Below are the code and all the weights of a small trained network. Each question names an input and a class and asks about switching units off, where a switched-off unit gives its printed mean instead of its output.

import numpy as np


def w(rows, s, z=0):
    codes = np.array(rows[::2]) - 128.0
    scale = np.full(codes.shape[1], s)
    scale[-1] = z or s
    return codes * scale


def f(y):
    return y / 2 * (1 + np.tanh(0.7978845608 * (y + 0.044715 * y**3)))


def log_softmax(a):
    a = a - a.max(-1, keepdims=True)
    return a - np.log(np.exp(a).sum(-1, keepdims=True))


def net(x, mask):
    res = np.array(x, float).reshape(1, 6) / 4 @ E
    y = f(res @ A[0][:, :-1].T + A[0][:, -1])
    res = res + np.where(mask, y, B[0][:, -1]) @ B[0][:, :-1]
    return log_softmax(res[-1] @ U[:, :-1].T + U[:, -1])


A, B = {}, {}
E = w([
[159,236,148,143,43,111,175,173,109,56,181],'x0',
[198,115,75,67,240,178,121,189,76,66,64],'x1',
[142,103,118,118,168,47,96,176,9,131,156],'x2',
[154,156,213,205,186,63,71,162,130,103,97],'x3',
[89,154,122,83,141,98,168,40,160,23,175],'x4',
[200,171,120,121,206,136,146,65,158,191,137],'x5',
],0.011)
A[0] = w([
[185,183,157,158,147,126,179,121,181,100,136,138],'neuron 1',
[130,99,174,129,211,60,76,53,106,101,140,236],'neuron 2',
[140,84,101,162,162,235,140,102,184,175,96,227],'neuron 3',
[38,1,52,69,142,117,63,146,98,131,96,227],'neuron 4',
[23,129,120,114,75,161,159,73,226,55,183,244],'neuron 5',
[74,129,104,185,94,79,132,75,105,189,136,175],'neuron 6',
[162,54,67,29,124,100,150,16,151,177,70,253],'neuron 7',
[154,200,118,67,104,107,162,108,104,36,195,189],'neuron 8',
],0.0098,0.0029)
B[0] = w([
[167,161,79,81,175,92,80,149,95,178,90,182],'neuron 1',
[153,91,146,61,73,41,156,115,254,229,191,205],'neuron 2',
[172,176,94,52,30,109,3,122,63,37,165,219],'neuron 3',
[37,129,100,183,121,134,30,44,31,159,77,226],'neuron 4',
[213,158,165,16,164,48,124,123,180,173,21,252],'neuron 5',
[66,90,218,171,87,148,115,128,173,163,147,186],'neuron 6',
[201,50,34,142,122,67,41,69,79,89,143,226],'neuron 7',
[68,95,89,88,140,69,172,120,75,45,166,223],'neuron 8',
],0.0095,0.018)
U = w([
[203,183,171,184,134,155,100,184,175,149,72,77],'0',
[145,147,36,75,122,147,62,107,57,44,117,173],'1',
[152,149,192,69,159,91,148,158,181,145,58,153],'2',
[69,110,230,125,90,118,114,141,148,128,220,114],'3',
[81,132,194,130,161,225,150,110,132,134,116,1],'4',
[42,108,155,170,142,255,108,170,67,154,67,46],'5',
[88,86,161,193,91,121,93,77,126,197,174,231],'6',
[132,80,55,171,161,178,232,182,99,8,190,47],'7',
],0.0099,0.0047)

Each question gives the input, the list of numbers given to net, and the class t.
The units are the neurons (one row each of A and B). Each row of codes is followed by its name. A weight is (code - 128) times the scale printed after its matrix; where a second scale follows, it is the last column's (A, B and U).
mask holds one flag per neuron, in row order. A switched-off neuron (its flag False) gives its mean, the last column of its row in B, instead of its output. The means were averaged over made-up inputs and are rounded, as every weight is.
A unit's drop is (log p(t) with every unit on - log p(t) with that unit switched off) / (log p(t) with every unit on - log p(t) with every unit switched off).
The circuit of an input: a set's keep is (log p(t) with only the set's units on - log p(t) with every unit switched off) / (log p(t) with every unit on - log p(t) with every unit switched off). Starting from all 8 units, units are removed one at a time, each time the one whose removal leaves the highest keep (on an exact tie, the one counted first), for as long as the keep stays at least 0.8.
units of the circuit, in order: the units of the circuit, biggest drop first
unit that matters most: the unit with the biggest drop
top k neurons: the k neurons with the biggest drops, biggest first
drop of u: that unit's drop, to one decimal
input [6,5,7,4,-1,-2], class 7: top 3 neurons -> neuron 5; neuron 3; neuron 4
input [2,7,2,6,-8,8], class 0: top 4 neurons -> neuron 5; neuron 8; neuron 7; neuron 4
input [-3,-6,6,8,6,3], class 3: units of the circuit, in order -> neuron 4; neuron 5; neuron 7
input [5,-3,3,-1,6,-7], class 2: units of the circuit, in order -> neuron 5
input [2,-4,-5,-4,0,4], class 2: top 2 neurons -> neuron 5; neuron 4
input [7,-7,-4,4,-7,-6], class 0: units of the circuit, in order -> neuron 8; neuron 4
input [5,-4,-3,1,-8,-7], class 3: top 2 neurons -> neuron 4; neuron 5
input [7,7,3,4,-8,5], class 0: units of the circuit, in order -> neuron 3; neuron 8
input [4,-6,-8,8,-8,-8], class 0: top 2 neurons -> neuron 8; neuron 2
input [5,-2,6,-4,-6,-7], class 5: top 3 neurons -> neuron 2; neuron 7; neuron 3
input [6,-7,3,-3,-4,4], class 3: top 3 neurons -> neuron 4; neuron 7; neuron 6
input [-5,4,2,4,8,-6], class 6: top 3 neurons -> neuron 2; neuron 4; neuron 3
input [2,-3,-7,7,-7,2], class 0: top 3 neurons -> neuron 8; neuron 7; neuron 4
input [-2,-6,-3,-8,-5,5], class 1: unit that matters most -> neuron 3
input [8,-7,-1,-4,-6,5], class 3: top 2 neurons -> neuron 6; neuron 4
input [2,1,7,8,8,-3], class 3: top 2 neurons -> neuron 2; neuron 5
input [4,-2,3,-3,-5,-6], class 5: top 2 neurons -> neuron 2; neuron 7
input [-3,-7,8,-8,7,-5], class 6: top 2 neurons -> neuron 6; neuron 3
input [2,-4,0,1,-4,-1], class 6: top 3 neurons -> neuron 5; neuron 8; neuron 3
input [5,7,-1,8,-5,3], class 0: unit that matters most -> neuron 5
input [8,-2,5,5,2,-1], class 7: top 2 neurons -> neuron 5; neuron 3
input [4,4,-5,-2,3,-8], class 2: drop of neuron 5 -> 0.5
input [5,-3,8,-1,-4,-7], class 6: drop of neuron 3 -> 0.2
input [3,-8,-5,1,-5,-4], class 2: drop of neuron 5 -> 0.7
input [-1,1,7,3,5,-4], class 3: drop of neuron 8 -> 0.0
